Below are the code and all the weights of a small trained network. Each question names an input and a class and asks about switching units off, where a switched-off unit gives its printed mean instead of its output.

import numpy as np


def w(rows, s, z=0):
    codes = np.array(rows[::2]) - 128.0
    scale = np.full(codes.shape[1], s)
    scale[-1] = z or s
    return codes * scale


def f(y):
    return np.maximum(y, 0)


def log_softmax(a):
    a = a - a.max(-1, keepdims=True)
    return a - np.log(np.exp(a).sum(-1, keepdims=True))


def net(x, mask):
    res = np.array(x, float).reshape(1, 7) / 4 @ E
    y = f(res @ A[0][:, :-1].T + A[0][:, -1])
    res = res + np.where(mask, y, B[0][:, -1]) @ B[0][:, :-1]
    return log_softmax(res[-1] @ U[:, :-1].T + U[:, -1])


A, B = {}, {}
E = w([
[127,129,129],'x0',
[41,117,58],'x1',
[70,179,193],'x2',
[129,128,127],'x3',
[128,128,128],'x4',
[127,128,128],'x5',
[132,12,183],'x6',
],0.011)
A[0] = w([
[204,190,77,202],'neuron 1',
[96,169,114,86],'neuron 2',
[79,191,78,107],'neuron 3',
[233,77,62,239],'neuron 4',
[182,61,185,155],'neuron 5',
[156,206,178,216],'neuron 6',
[127,132,164,236],'neuron 7',
[178,154,231,132],'neuron 8',
[86,147,174,162],'neuron 9',
[45,113,108,174],'neuron 10',
[102,183,169,158],'neuron 11',
[59,131,147,148],'neuron 12',
[112,166,4,195],'neuron 13',
[45,114,124,128],'neuron 14',
[95,148,206,131],'neuron 15',
[146,200,94,254],'neuron 16',
[96,72,12,206],'neuron 17',
[109,131,172,108],'neuron 18',
],0.014,0.004)
B[0] = w([
[147,208,100,222],'neuron 1',
[109,135,163,169],'neuron 2',
[78,151,190,210],'neuron 3',
[160,151,4,246],'neuron 4',
[161,97,91,225],'neuron 5',
[188,161,150,225],'neuron 6',
[172,126,142,177],'neuron 7',
[212,90,118,221],'neuron 8',
[157,96,168,177],'neuron 9',
[95,108,183,201],'neuron 10',
[165,132,160,192],'neuron 11',
[129,97,179,179],'neuron 12',
[15,167,125,242],'neuron 13',
[100,110,198,187],'neuron 14',
[174,97,155,184],'neuron 15',
[104,188,158,226],'neuron 16',
[35,94,81,240],'neuron 17',
[149,106,142,154],'neuron 18',
],0.024,0.011)
U = w([
[162,246,70,241],'0',
[182,204,200,134],'1',
[49,156,97,135],'2',
[93,141,231,1],'3',
[160,131,51,60],'4',
[166,71,171,180],'5',
[59,25,79,87],'6',
[98,50,209,221],'7',
],0.012,0.0024)

Each question gives the input, the list of numbers given to net, and the class t.
The units are the neurons (one row each of A and B). Each row of codes is followed by its name. A weight is (code - 128) times the scale printed after its matrix; where a second scale follows, it is the last column's (A, B and U).
mask holds one flag per neuron, in row order. A switched-off neuron (its flag False) gives its mean, the last column of its row in B, instead of its output. The means were averaged over made-up inputs and are rounded, as every weight is.
A unit's drop is (log p(t) with every unit on - log p(t) with that unit switched off) / (log p(t) with every unit on - log p(t) with every unit switched off).
The circuit of an input: a set's keep is (log p(t) with only the set's units on - log p(t) with every unit switched off) / (log p(t) with every unit on - log p(t) with every unit switched off). Starting from the 12 units with the biggest drops (on a tie, the unit counted first), units are removed one at a time, each time the one whose removal leaves the highest keep (on an exact tie, the one counted first), for as long as the keep stays at least 0.8.
circuit, biggest first: the units of the circuit, biggest drop first
k most important neurons: the k neurons with the biggest drops, biggest first
drop when u is switched off: that unit's drop, to one decimal
input [-6,-3,1,-5,-7,-8,-3], class 1: 2 most important neurons -> (neuron 4; neuron 17)
input [4,0,0,4,-1,-3,2], class 4: circuit, biggest first -> (neuron 3; neuron 16)
input [-2,-7,1,2,-1,1,6], class 5: circuit, biggest first -> (neuron 8)
input [-1,1,-6,4,4,1,-5], class 2: 3 most important neurons -> (neuron 13; neuron 17; neuron 6)
input [2,-2,1,1,4,7,5], class 5: 4 most important neurons -> (neuron 4; neuron 1; neuron 17; neuron 13)
input [-2,1,0,1,-2,1,-8], class 2: 3 most important neurons -> (neuron 13; neuron 3; neuron 4)
input [-3,7,1,2,6,-1,-3], class 3: 4 most important neurons -> (neuron 4; neuron 3; neuron 14; neuron 10)
input [-1,-6,5,5,6,3,1], class 5: 2 most important neurons -> (neuron 8; neuron 1)
input [2,-6,0,8,8,-3,8], class 4: 2 most important neurons -> (neuron 4; neuron 5)
input [3,-1,-4,-3,-1,4,6], class 4: drop when neuron 4 is switched off -> 0.3
input [5,-2,2,-6,-5,1,-6], class 1: drop when neuron 4 is switched off -> 0.7
input [1,-3,-8,1,3,7,6], class 4: drop when neuron 1 is switched off -> 0.0
input [5,-5,0,1,-2,4,6], class 4: drop when neuron 10 is switched off -> 0.1
input [2,3,-7,5,-7,-1,4], class 6: circuit, biggest first -> (neuron 17)
input [-1,0,-2,4,-2,3,6], class 4: 2 most important neurons -> (neuron 13; neuron 4)
